Below is a small trained network, with its code and all its weights. Each question gives an input and a class and asks what happens when units are switched off, that is, made to give their printed mean instead of their output.

import numpy as np


def w(rows, s, z=0):
    codes = np.array(rows[::2]) - 128.0
    scale = np.full(codes.shape[1], s)
    scale[-1] = z or s
    return codes * scale


def norm(h):
    return h / np.sqrt((h * h).mean(-1, keepdims=True) + 1e-5)


def f(y):
    return np.maximum(y, 0)


def log_softmax(a):
    a = a - a.max(-1, keepdims=True)
    return a - np.log(np.exp(a).sum(-1, keepdims=True))


def net(x, mask):
    res = np.array(x, float).reshape(1, 7) / 4 @ E
    u = 0
    for l in range(2):
        y = f(norm(res) @ A[l][:, :-1].T + A[l][:, -1])
        res = res + np.where(mask[u : u + 12], y, B[l][:, -1]) @ B[l][:, :-1]
        u += 12
    return log_softmax(norm(res)[-1] @ U[:, :-1].T + U[:, -1])


A, B = {}, {}
E = w([
[130,131,130,130,124,126,126,128,124,132,129],'x0',
[129,130,125,130,132,124,126,128,128,129,128],'x1',
[63,149,46,252,115,159,169,126,131,136,112],'x2',
[124,125,121,123,129,128,130,128,130,120,132],'x3',
[130,127,131,134,131,126,126,124,129,125,126],'x4',
[106,100,130,119,209,210,86,192,81,165,172],'x5',
[120,226,156,157,102,162,75,164,208,64,127],'x6',
],0.021)
A[0] = w([
[177,128,185,8,160,173,71,134,109,136,165,126],'0.n1',
[143,128,115,132,107,69,197,63,174,65,120,204],'0.n2',
[151,174,128,117,155,203,92,202,154,84,156,39],'0.n3',
[128,235,154,144,122,169,62,168,201,75,133,132],'0.n4',
[172,171,221,58,141,109,57,144,165,67,124,107],'0.n5',
[115,99,149,124,85,81,173,77,124,145,155,68],'0.n6',
[128,199,147,172,105,194,79,171,148,61,145,37],'0.n7',
[97,128,78,194,146,117,182,125,86,121,113,60],'0.n8',
[95,71,128,120,197,164,103,166,84,162,158,95],'0.n9',
[166,122,136,147,132,140,150,152,118,115,146,1],'0.n10',
[127,222,166,135,46,143,96,135,234,53,131,86],'0.n11',
[213,130,193,28,114,45,128,112,131,87,126,129],'0.n12',
],0.013,0.0093)
B[0] = w([
[176,24,132,173,112,50,98,213,118,97,155,254],'0.n1',
[115,118,141,141,8,55,129,157,102,171,87,243],'0.n2',
[69,74,148,161,118,164,82,169,99,241,124,189],'0.n3',
[133,182,118,124,82,207,57,178,167,15,111,249],'0.n4',
[191,57,131,40,16,208,64,130,129,184,98,234],'0.n5',
[101,153,68,140,96,98,81,149,185,164,105,171],'0.n6',
[70,113,161,160,199,30,151,112,146,163,130,200],'0.n7',
[158,75,93,137,69,185,101,92,95,160,111,187],'0.n8',
[202,227,123,124,104,159,180,152,77,116,165,227],'0.n9',
[176,148,163,149,103,141,136,155,105,103,222,128],'0.n10',
[232,148,86,74,159,121,214,51,60,96,110,246],'0.n11',
[74,180,155,59,189,141,172,3,208,165,194,253],'0.n12',
],0.011,0.014)
A[1] = w([
[128,129,118,182,130,82,128,131,129,86,59,70],'1.n1',
[185,148,144,80,112,68,143,130,117,153,153,149],'1.n2',
[60,110,163,147,159,193,28,175,163,100,126,89],'1.n3',
[91,103,134,118,196,165,107,174,99,126,134,114],'1.n4',
[70,84,135,123,133,71,136,94,139,177,104,86],'1.n5',
[72,183,83,156,196,215,137,133,115,138,148,79],'1.n6',
[121,75,132,149,180,177,138,157,119,142,183,102],'1.n7',
[96,88,137,86,136,107,103,70,209,118,132,66],'1.n8',
[184,107,198,83,160,96,87,151,145,153,162,114],'1.n9',
[41,120,141,181,250,156,138,162,202,106,99,8],'1.n10',
[112,171,110,139,110,62,169,68,178,69,112,119],'1.n11',
[103,213,119,171,119,132,144,161,116,54,76,39],'1.n12',
],0.019,0.011)
B[1] = w([
[121,113,74,173,116,125,72,227,108,128,161,160],'1.n1',
[91,136,167,137,166,102,101,124,158,108,103,248],'1.n2',
[23,115,221,163,105,110,122,149,229,226,214,193],'1.n3',
[143,143,120,158,59,97,130,109,175,98,100,177],'1.n4',
[63,129,148,156,153,105,148,127,155,192,129,177],'1.n5',
[104,173,150,80,178,146,213,2,124,168,136,189],'1.n6',
[163,93,94,62,172,138,121,107,114,74,83,195],'1.n7',
[111,199,147,149,167,158,196,74,130,110,125,173],'1.n8',
[122,142,70,205,129,101,131,181,79,115,97,232],'1.n9',
[82,169,131,131,176,32,147,90,99,236,56,147],'1.n10',
[152,94,115,146,161,209,96,187,83,110,178,210],'1.n11',
[86,147,112,155,197,94,189,107,142,96,218,175],'1.n12',
],0.019,0.016)
U = w([
[29,193,236,129,203,70,186,44,213,208,167,254],'0',
[211,51,115,112,228,41,92,218,23,94,66,50],'1',
[253,213,189,14,53,171,100,30,199,21,29,63],'2',
[124,57,228,118,37,191,1,254,209,163,195,114],'3',
[79,65,46,228,14,47,152,139,92,236,44,46],'4',
[180,121,70,68,196,241,227,28,30,192,110,99],'5',
[146,190,38,221,115,169,165,156,96,16,226,71],'6',
],0.023,0.0081)

Each question gives the input, the list of numbers given to net, and the class t.
The units are the neurons (one row each of A and B). Each row of codes is followed by its name. A weight is (code - 128) times the scale printed after its matrix; where a second scale follows, it is the last column's (A, B and U).
mask holds one flag per neuron, layer by layer. A switched-off neuron (its flag False) gives its mean, the last column of its row in B, instead of its output. The means were averaged over made-up inputs and are rounded, as every weight is.
A unit's drop is (log p(t) with every unit on - log p(t) with that unit switched off) / (log p(t) with every unit on - log p(t) with every unit switched off).
The circuit of an input: a set's keep is (log p(t) with only the set's units on - log p(t) with every unit switched off) / (log p(t) with every unit on - log p(t) with every unit switched off). Starting from the 12 units with the biggest drops (on a tie, the unit counted first), units are removed one at a time, each time the one whose removal leaves the highest keep (on an exact tie, the one counted first), for as long as the keep stays at least 0.8.
circuit, biggest first: the units of the circuit, biggest drop first
unit that matters most: the unit with the biggest drop
k most important neurons: the k neurons with the biggest drops, biggest first
k most important neurons of layer l: the k neurons of layer l with the biggest drops, biggest first
drop when u is switched off: that unit's drop, to one decimal
input [-6,4,1,-8,8,7,-1], class 5: unit that matters most	0.n9
input [-2,6,6,7,-6,3,0], class 5: 2 most important neurons	(0.n4; 0.n8)
input [6,-2,2,-1,-6,0,5], class 6: 2 most important neurons of layer 0	(0.n11; 0.n4)
input [-3,4,0,-1,7,-1,8], class 2: 2 most important neurons	(0.n11; 0.n5)
input [-2,0,7,6,-3,-8,1], class 6: 2 most important neurons	(1.n11; 0.n5)
input [-4,4,1,5,-7,1,-1], class 5: 2 most important neurons	(0.n1; 0.n2)
input [3,1,-7,7,4,1,0], class 1: 2 most important neurons of layer 0	(0.n1; 0.n4)
input [-6,-8,-8,-3,-5,-2,1], class 2: 3 most important neurons	(0.n5; 0.n12; 1.n3)
input [2,6,0,-3,5,-6,-8], class 0: 2 most important neurons	(1.n5; 1.n9)
input [-8,4,-6,-1,-8,0,5], class 2: 2 most important neurons	(0.n11; 0.n12)
input [5,2,0,-1,7,2,8], class 3: 4 most important neurons	(0.n4; 0.n5; 0.n3; 0.n12)
input [-5,7,0,1,8,3,8], class 3: 3 most important neurons	(0.n5; 0.n4; 0.n12)
input [0,1,-4,4,5,1,4], class 3: 2 most important neurons	(0.n3; 0.n4)
input [3,0,-6,0,-7,2,2], class 3: circuit, biggest first	(0.n5)
input [6,2,0,-3,1,-7,1], class 2: 2 most important neurons	(0.n11; 1.n9)
input [-1,0,0,7,-4,-5,-7], class 0: 4 most important neurons	(1.n9; 1.n5; 0.n1; 0.n12)
input [1,6,-2,3,-8,0,4], class 2: 2 most important neurons	(0.n11; 0.n4)
input [2,6,-4,-6,7,1,-5], class 1: 3 most important neurons of layer 1	(1.n9; 1.n3; 1.n6)
input [-3,-6,-2,2,-1,0,8], class 2: 3 most important neurons of layer 0	(0.n11; 0.n5; 0.n4)
input [-6,-1,3,8,3,-2,6], class 6: most important neuron of layer 0	(0.n11)
input [-3,-1,-2,3,7,-6,1], class 2: drop when 1.n3 is switched off	0.2
input [-1,-2,2,-6,-8,-8,1], class 6: drop when 1.n11 is switched off	1.0
input [0,-3,3,1,6,-8,1], class 6: 2 most important neurons of layer 0	(0.n5; 0.n3)
